Here is a tiny trained network, its code and every weight. The questions are about switching its units off for an input and a target symbol, where a switched-off unit gives its printed mean instead of its output.

import numpy as np


def w(rows, s, z=0):
    codes = np.array(rows[::2]) - 128.0
    scale = np.full(codes.shape[1], s)
    scale[-1] = z or s
    return codes * scale


def softmax(a):
    e = np.exp(a - a.max(-1, keepdims=True))
    return e / e.sum(-1, keepdims=True)


def log_softmax(a):
    a = a - a.max(-1, keepdims=True)
    return a - np.log(np.exp(a).sum(-1, keepdims=True))


def net(x, mask):
    ids = ['βδεημξτφψ'.index(c) for c in x.split()]
    T = len(ids)
    res = E[ids] + P[:T]
    u = 0
    for l in range(3):
        r = res
        for j in range(2):
            rows = slice(2 * j, 2 * j + 2)
            q, k, v = (r @ M[l][rows].T for M in (Q, K, V))
            z = softmax(np.where(np.tri(T) > 0, q @ k.T / 2**0.5, -1e9)) @ v
            o = O[l][rows]
            res = res + np.where(mask[u + j], z, o[:, -1]) @ o[:, :-1]
        u += 2
    return log_softmax(res[-1] @ U[:, :-1].T + U[:, -1])


Q, K, V, O = {}, {}, {}, {}
E = w([
[107,97,120,184,128,131,100,175,151,150],'β',
[102,155,135,139,186,188,93,136,156,59],'δ',
[134,120,193,161,164,108,153,76,135,116],'ε',
[80,169,138,5,78,75,186,160,217,115],'η',
[100,155,89,157,135,79,101,145,55,85],'μ',
[157,111,161,79,170,105,49,157,107,101],'ξ',
[172,138,91,93,155,127,129,67,95,75],'τ',
[187,101,92,104,107,95,88,112,110,172],'φ',
[144,121,111,133,120,194,104,78,177,141],'ψ',
],0.014)
P = w([
[196,211,131,171,75,164,166,185,147,175],'0',
[73,68,38,145,133,38,107,103,194,110],'1',
[145,73,73,171,58,48,40,107,182,67],'2',
[153,242,199,94,63,231,175,168,53,218],'3',
[48,136,59,99,200,67,146,124,170,230],'4',
[233,129,181,236,1,91,19,129,155,51],'5',
[216,212,165,106,22,172,174,196,68,159],'6',
[73,109,111,221,168,111,83,131,121,244],'7',
],0.0081)
Q[0] = w([
[165,208,198,43,6,201,209,214,85,92],'0.h0',
[35,195,62,147,164,127,130,121,76,153],'0.h0',
[157,196,92,147,79,12,34,90,85,178],'0.h1',
[160,99,149,92,101,118,182,160,121,3],'0.h1',
],0.0066)
K[0] = w([
[130,18,41,152,255,121,63,42,99,112],'0.h0',
[82,140,103,64,130,109,182,192,140,147],'0.h0',
[132,124,138,22,40,127,249,213,180,87],'0.h1',
[105,41,129,143,187,161,95,130,66,164],'0.h1',
],0.007)
V[0] = w([
[100,110,139,106,46,45,116,125,253,34],'0.h0',
[93,76,63,52,182,72,139,130,228,72],'0.h0',
[194,122,23,166,135,204,85,106,55,119],'0.h1',
[156,130,153,161,246,196,116,48,66,171],'0.h1',
],0.0055)
O[0] = w([
[169,128,142,139,51,152,150,154,80,93,235],'0.h0',
[169,165,76,145,112,159,182,187,140,106,101],'0.h0',
[189,128,113,179,255,133,104,139,152,130,157],'0.h1',
[107,60,98,80,188,130,104,132,125,140,6],'0.h1',
],0.0082,0.002)
Q[1] = w([
[192,113,123,149,38,143,125,97,171,24],'1.h0',
[194,183,157,83,95,217,181,128,74,116],'1.h0',
[231,189,200,139,2,223,168,214,70,62],'1.h1',
[107,161,127,73,183,185,140,112,63,217],'1.h1',
],0.008)
K[1] = w([
[113,228,103,73,152,215,200,158,69,207],'1.h0',
[9,131,48,83,147,86,163,93,171,140],'1.h0',
[52,215,87,1,129,61,229,179,228,172],'1.h1',
[88,18,90,195,133,42,74,83,178,63],'1.h1',
],0.0082)
V[1] = w([
[149,72,76,42,88,161,33,235,100,172],'1.h0',
[10,201,78,116,129,169,214,84,95,160],'1.h0',
[169,92,86,105,64,220,161,10,253,224],'1.h1',
[237,136,108,44,139,23,181,27,43,135],'1.h1',
],0.0067)
O[1] = w([
[168,190,100,182,120,46,201,72,214,131,139],'1.h0',
[109,143,79,183,170,144,61,106,62,132,3],'1.h0',
[204,68,193,197,174,40,164,156,49,80,229],'1.h1',
[54,106,144,202,149,175,114,254,213,76,138],'1.h1',
],0.0087,0.0023)
Q[2] = w([
[107,120,134,74,173,193,228,180,74,178],'2.h0',
[60,109,180,130,146,71,132,147,168,255],'2.h0',
[122,172,161,117,135,151,215,150,130,250],'2.h1',
[155,147,124,91,195,186,190,217,55,66],'2.h1',
],0.0075)
K[2] = w([
[74,2,81,104,210,100,109,88,149,103],'2.h0',
[190,129,98,210,127,162,25,67,144,64],'2.h0',
[58,105,83,93,118,50,111,86,166,84],'2.h1',
[78,70,94,89,162,108,208,114,136,176],'2.h1',
],0.0083)
V[2] = w([
[113,166,138,74,127,122,144,109,123,2],'2.h0',
[172,150,104,123,159,165,87,74,153,20],'2.h0',
[147,199,228,97,184,174,114,84,148,58],'2.h1',
[156,89,243,77,76,145,122,147,145,179],'2.h1',
],0.0075)
O[2] = w([
[152,105,89,100,157,206,138,132,109,37,162],'2.h0',
[194,142,134,148,198,185,174,109,96,22,151],'2.h0',
[191,175,119,48,133,254,198,173,68,37,206],'2.h1',
[149,122,151,83,88,123,181,205,85,136,250],'2.h1',
],0.0084,0.0025)
U = w([
[155,132,133,58,69,77,98,32,114,218,115],'β',
[148,141,46,48,135,152,127,23,53,96,101],'δ',
[47,41,215,28,111,173,51,175,69,138,243],'ε',
[68,197,104,149,119,94,143,122,95,92,56],'η',
[87,136,68,129,112,191,2,73,172,156,254],'μ',
[128,182,102,42,57,126,201,161,239,104,151],'ξ',
[129,98,83,199,211,169,84,213,187,39,79],'τ',
[128,117,148,247,137,68,139,192,238,135,65],'φ',
[178,81,214,181,178,83,183,81,62,106,84],'ψ',
],0.0061,0.0042)

Each question gives the input, a string of symbols that net reads in full, and the target symbol t.
The units are the heads (2 rows each of Q, K, V and O). Each row of codes is followed by its name. A weight is (code - 128) times the scale printed after its matrix; where a second scale follows, it is the last column's (O and U).
mask holds one flag per head, layer by layer. A switched-off head (its flag False) gives its mean, the last column of its rows in O, instead of its output. The means were averaged over made-up inputs and are rounded, as every weight is.
A unit's drop is (log p(t) with every unit on - log p(t) with that unit switched off) / (log p(t) with every unit on - log p(t) with every unit switched off).
The circuit of an input: a set's keep is (log p(t) with only the set's units on - log p(t) with every unit switched off) / (log p(t) with every unit on - log p(t) with every unit switched off). Starting from all 6 units, units are removed one at a time, each time the one whose removal leaves the highest keep (on an exact tie, the one counted first), for as long as the keep stays at least 0.8.
circuit, biggest first: the units of the circuit, biggest drop first
unit that matters most: the unit with the biggest drop
heads that matter: for each layer, one digit per head in row order, 1 if its drop is at least 0.15 and else 0, layers parted by /
input τ τ β, target τ: circuit, biggest first => (1.h1, 2.h0)
input μ φ δ, target μ: unit that matters most => 1.h1
input τ τ ψ μ μ, target ψ: heads that matter => 00 / 01 / 00
input ψ β ξ μ, target β: circuit, biggest first => (1.h1, 2.h1)
input ψ ε ε ξ β ψ, target ξ: circuit, biggest first => (1.h0, 2.h1, 0.h0)
input μ τ ε β, target τ: circuit, biggest first => (2.h0, 1.h1)
input φ ψ ξ ε τ ξ ξ δ, target ξ: circuit, biggest first => (1.h0, 1.h1)
input β η ξ ψ ξ μ, target η: heads that matter => 01 / 10 / 00
input ψ ε ε φ β φ ψ δ, target φ: circuit, biggest first => (1.h0, 0.h0, 1.h1)
input ξ ξ τ ψ τ δ φ ψ, target δ: circuit, biggest first => (1.h1, 2.h0, 0.h0)
input τ φ τ φ, target φ: circuit, biggest first => (1.h1, 2.h1)
input ε ξ η ξ, target ξ: circuit, biggest first => (0.h0, 1.h0)
input τ ξ μ φ, target ξ: heads that matter => 10 / 11 / 00
input η ε μ τ φ μ ψ, target μ: circuit, biggest first => (1.h0, 2.h1)
input μ β μ φ ψ, target μ: circuit, biggest first => (1.h1, 2.h1)
input ψ τ τ μ β μ, target μ: unit that matters most => 1.h1
input ψ ξ ξ β ξ, target ξ: heads that matter => 00 / 11 / 00
input τ τ δ ε β β ξ ψ, target β: heads that matter => 10 / 11 / 00
input ψ ψ δ ε φ, target δ: heads that matter => 00 / 01 / 11
input β φ δ μ ψ δ, target μ: heads that matter => 00 / 01 / 00
input ξ β ψ β β φ ξ, target β: heads that matter => 00 / 01 / 10
input ε τ δ, target ε: unit that matters most => 1.h0
